Below are the code and all the weights of a small trained network. Each question names an input and a target symbol and asks about switching units off, where a switched-off unit gives its printed mean instead of its output.

import numpy as np


def w(rows, s, z=0):
    codes = np.array(rows[::2]) - 128.0
    scale = np.full(codes.shape[1], s)
    scale[-1] = z or s
    return codes * scale


def f(y):
    return np.maximum(y, 0)


def softmax(a):
    e = np.exp(a - a.max(-1, keepdims=True))
    return e / e.sum(-1, keepdims=True)


def log_softmax(a):
    a = a - a.max(-1, keepdims=True)
    return a - np.log(np.exp(a).sum(-1, keepdims=True))


def net(x, mask):
    ids = ['ΣΦΩγθλ'.index(c) for c in x.split()]
    T = len(ids)
    res = E[ids] + P[:T]
    r = res
    for j in range(3):
        rows = slice(2 * j, 2 * j + 2)
        q, k, v = (r @ M[0][rows].T for M in (Q, K, V))
        z = softmax(np.where(np.tri(T) > 0, q @ k.T / 2**0.5, -1e9)) @ v
        o = O[0][rows]
        res = res + np.where(mask[j], z, o[:, -1]) @ o[:, :-1]
    y = f(res @ A[0][:, :-1].T + A[0][:, -1])
    res = res + np.where(mask[3:15], y, B[0][:, -1]) @ B[0][:, :-1]
    return log_softmax(res[-1] @ U[:, :-1].T + U[:, -1])


Q, K, V, O, A, B = {}, {}, {}, {}, {}, {}
E = w([
[147,137,185,160,187,39],'Σ',
[69,133,116,154,146,78],'Φ',
[111,166,56,185,241,145],'Ω',
[94,137,244,164,102,169],'γ',
[83,161,79,251,101,183],'θ',
[153,237,71,51,151,124],'λ',
],0.019)
P = w([
[9,198,136,64,196,248],'0',
[55,165,184,111,139,168],'1',
[103,139,139,108,105,132],'2',
[105,147,109,137,74,105],'3',
[112,159,70,192,56,82],'4',
[137,157,28,211,24,62],'5',
[114,153,2,222,45,69],'6',
],0.0072)
Q[0] = w([
[2,123,110,137,134,80],'H0',
[169,169,141,155,243,208],'H0',
[79,140,141,233,89,157],'H1',
[191,110,94,159,191,85],'H1',
[144,98,164,160,170,188],'H2',
[66,94,134,226,157,79],'H2',
],0.011)
K[0] = w([
[214,70,142,230,174,113],'H0',
[56,61,148,98,207,141],'H0',
[241,128,229,194,89,161],'H1',
[109,169,83,128,39,11],'H1',
[92,136,133,217,233,117],'H2',
[180,180,127,186,33,1],'H2',
],0.0092)
V[0] = w([
[110,157,168,65,78,196],'H0',
[111,139,146,51,22,69],'H0',
[139,123,172,216,44,57],'H1',
[88,146,101,180,2,162],'H1',
[47,11,87,162,156,79],'H2',
[143,117,180,238,136,162],'H2',
],0.0081)
O[0] = w([
[74,241,103,130,125,172,62],'H0',
[46,175,173,188,243,157,2],'H0',
[223,190,186,32,116,124,130],'H1',
[188,150,67,95,101,175,161],'H1',
[90,108,32,2,118,154,178],'H2',
[135,20,98,93,192,212,135],'H2',
],0.0072,0.0068)
A[0] = w([
[103,158,170,9,160,133,58],'N0',
[127,111,95,157,153,65,114],'N1',
[123,172,82,163,231,151,102],'N2',
[239,168,138,50,148,77,247],'N3',
[113,172,109,184,46,189,2],'N4',
[104,65,101,196,184,183,107],'N5',
[101,105,74,148,101,123,108],'N6',
[51,118,74,132,185,153,188],'N7',
[105,152,194,89,114,175,139],'N8',
[124,154,84,131,95,30,98],'N9',
[155,46,155,135,36,117,77],'N10',
[73,119,128,105,102,152,156],'N11',
],0.011,0.0035)
B[0] = w([
[51,178,246,179,197,159,153],'N0',
[191,90,128,112,99,28,202],'N1',
[188,110,127,53,184,109,182],'N2',
[11,161,174,165,136,117,232],'N3',
[42,29,79,127,200,82,177],'N4',
[156,191,52,138,255,243,171],'N5',
[136,162,121,89,64,118,207],'N6',
[188,124,170,105,51,67,214],'N7',
[186,149,214,101,78,70,149],'N8',
[167,129,142,127,156,181,250],'N9',
[168,130,90,98,229,212,178],'N10',
[52,128,163,96,58,138,168],'N11',
],0.008,0.011)
U = w([
[47,41,104,167,252,85,38],'Σ',
[63,107,70,131,35,85,198],'Φ',
[199,141,92,60,223,161,3],'Ω',
[113,228,123,182,163,222,195],'γ',
[29,112,43,186,174,205,124],'θ',
[151,139,89,255,96,154,126],'λ',
],0.006,0.0038)

Each question gives the input, a string of symbols that net reads in full, and the target symbol t.
The units are the heads (2 rows each of Q, K, V and O) and the neurons (one row each of A and B). Each row of codes is followed by its name. A weight is (code - 128) times the scale printed after its matrix; where a second scale follows, it is the last column's (O, A, B and U).
mask holds one flag per unit, heads first, then neurons. A switched-off unit (its flag False) gives its mean, the last column of its rows in O or B, instead of its output. The means were averaged over made-up inputs and are rounded, as every weight is.
A unit's drop is (log p(t) with every unit on - log p(t) with that unit switched off) / (log p(t) with every unit on - log p(t) with every unit switched off).
The circuit of an input: a set's keep is (log p(t) with only the set's units on - log p(t) with every unit switched off) / (log p(t) with every unit on - log p(t) with every unit switched off). Starting from the 12 units with the biggest drops (on a tie, the unit counted first), units are removed one at a time, each time the one whose removal leaves the highest keep (on an exact tie, the one counted first), for as long as the keep stays at least 0.8.
circuit, biggest first: the units of the circuit, biggest drop first
k most important neurons: the k neurons with the biggest drops, biggest first
which heads matter: for each layer, one digit per head in row order, 1 if its drop is at least 0.15 and else 0, layers parted by /
drop of u: that unit's drop, to one decimal
input Ω γ γ Ω λ Ω, target λ: circuit, biggest first	(H2)
input Ω Φ Ω Φ, target Ω: 3 most important neurons	(N10 N9 N3)
input Ω γ Ω Ω Σ Ω γ, target Ω: which heads matter	101
input λ λ Ω Φ λ, target Σ: which heads matter	111
input Σ θ θ, target θ: circuit, biggest first	(N4 H2 N5)
input γ λ Ω θ, target θ: which heads matter	000
input Ω Ω Φ λ, target Φ: 2 most important neurons	(N5 N10)
input γ Φ Φ Φ Φ Ω Φ, target Ω: circuit, biggest first	(N10 H0)
input θ θ Σ Φ γ Ω, target Ω: which heads matter	001
input λ γ λ, target Σ: which heads matter	111
input Ω θ Ω λ Ω, target λ: circuit, biggest first	(H0 H2)
input γ Ω λ λ Φ, target λ: circuit, biggest first	(H2 N9)
input Φ γ λ, target γ: 3 most important neurons	(N1 N0 N4)
input Ω Ω Ω Φ λ Φ Ω, target Φ: circuit, biggest first	(H0)
input Ω Ω λ Ω Φ γ, target γ: circuit, biggest first	(H1 N3 N10)
input θ γ Φ Ω Ω Σ, target Σ: circuit, biggest first	(N3 N6 N7)
input Φ Φ Ω Φ Φ Ω, target Φ: which heads matter	111
input Ω Φ Φ Φ Φ γ Φ, target γ: which heads matter	010
input Ω Φ λ, target Φ: drop of N5	0.1
input γ λ Φ λ Φ, target λ: drop of N4	0.1
input Ω λ Φ Φ Φ θ γ, target γ: drop of N3	0.2
input γ Ω λ Φ Φ γ Φ, target γ: most important neuron	(N4)
